Here is a tiny trained network, its code and every weight. The questions are about switching its units off for an input and a class, where a switched-off unit gives its printed mean instead of its output.

import numpy as np


def w(rows, s, z=0):
    codes = np.array(rows[::2]) - 128.0
    scale = np.full(codes.shape[1], s)
    scale[-1] = z or s
    return codes * scale


def f(y):
    return np.maximum(y, 0)


def log_softmax(a):
    a = a - a.max(-1, keepdims=True)
    return a - np.log(np.exp(a).sum(-1, keepdims=True))


def net(x, mask):
    res = np.array(x, float).reshape(1, 6) / 4 @ E
    y = f(res @ A[0][:, :-1].T + A[0][:, -1])
    res = res + np.where(mask, y, B[0][:, -1]) @ B[0][:, :-1]
    return log_softmax(res[-1] @ U[:, :-1].T + U[:, -1])


A, B = {}, {}
E = w([
[113,126,123,122,121,134],'x0',
[161,129,247,163,118,241],'x1',
[28,193,157,223,239,104],'x2',
[120,128,126,124,126,131],'x3',
[107,217,177,131,13,73],'x4',
[123,129,125,125,125,130],'x5',
],0.011)
A[0] = w([
[151,131,237,126,125,246,106],'neuron 1',
[83,153,177,110,174,101,92],'neuron 2',
[189,93,104,93,62,133,80],'neuron 3',
[63,143,123,189,147,104,90],'neuron 4',
[110,194,185,133,25,45,2],'neuron 5',
[148,59,70,104,218,175,30],'neuron 6',
[164,94,119,46,71,114,74],'neuron 7',
[104,122,7,74,146,2,91],'neuron 8',
[58,165,165,159,183,87,87],'neuron 9',
],0.019,0.0065)
B[0] = w([
[117,119,199,183,36,120,237],'neuron 1',
[171,131,58,130,94,126,172],'neuron 2',
[123,231,80,149,164,138,203],'neuron 3',
[137,173,84,127,136,151,192],'neuron 4',
[121,34,178,35,243,116,221],'neuron 5',
[125,66,143,24,222,106,197],'neuron 6',
[131,148,1,161,115,132,204],'neuron 7',
[123,118,224,191,23,142,255],'neuron 8',
[128,183,50,148,133,127,210],'neuron 9',
],0.02,0.028)
U = w([
[90,96,255,199,14,139,113],'0',
[111,203,49,143,115,142,21],'1',
[91,27,190,31,171,112,253],'2',
],0.0066,0.0053)

Each question gives the input, the list of numbers given to net, and the class t.
The units are the neurons (one row each of A and B). Each row of codes is followed by its name. A weight is (code - 128) times the scale printed after its matrix; where a second scale follows, it is the last column's (A, B and U).
mask holds one flag per neuron, in row order. A switched-off neuron (its flag False) gives its mean, the last column of its row in B, instead of its output. The means were averaged over made-up inputs and are rounded, as every weight is.
A unit's drop is (log p(t) with every unit on - log p(t) with that unit switched off) / (log p(t) with every unit on - log p(t) with every unit switched off).
The circuit of an input: a set's keep is (log p(t) with only the set's units on - log p(t) with every unit switched off) / (log p(t) with every unit on - log p(t) with every unit switched off). Starting from all 9 units, units are removed one at a time, each time the one whose removal leaves the highest keep (on an exact tie, the one counted first), for as long as the keep stays at least 0.8.
units of the circuit, in order: the units of the circuit, biggest drop first
most important unit: the unit with the biggest drop
k most important neurons: the k neurons with the biggest drops, biggest first
drop of u: that unit's drop, to one decimal
input [-2,3,7,2,5,4], class 1: most important unit : neuron 9
input [-1,1,-5,-8,5,2], class 1: 3 most important neurons : (neuron 7; neuron 3; neuron 6)
input [2,-1,-5,2,5,-6], class 1: 3 most important neurons : (neuron 7; neuron 3; neuron 6)
input [-1,-7,7,5,-7,7], class 0: 4 most important neurons : (neuron 8; neuron 5; neuron 7; neuron 3)
input [7,-6,3,7,-5,7], class 0: 2 most important neurons : (neuron 8; neuron 5)
input [-3,-5,-5,-3,6,1], class 2: 3 most important neurons : (neuron 5; neuron 1; neuron 9)
input [-5,-5,-5,2,6,2], class 2: 3 most important neurons : (neuron 5; neuron 1; neuron 9)
input [-4,-2,6,0,-7,-2], class 2: 2 most important neurons : (neuron 6; neuron 7)
input [6,7,8,-7,7,-2], class 1: 3 most important neurons : (neuron 9; neuron 8; neuron 4)
input [1,-2,0,-4,3,4], class 2: 2 most important neurons : (neuron 1; neuron 5)
input [4,-3,-6,-6,4,-4], class 1: 2 most important neurons : (neuron 7; neuron 3)
input [-8,4,5,-6,1,-7], class 1: 2 most important neurons : (neuron 8; neuron 9)
input [3,-3,-2,-8,4,1], class 2: drop of neuron 1 : 1.3
input [-3,1,4,1,1,4], class 1: drop of neuron 8 : 0.1
input [5,-2,5,8,-8,-2], class 2: units of the circuit, in order : (neuron 6)
input [-4,3,-8,8,7,-6], class 1: drop of neuron 3 : 2.0
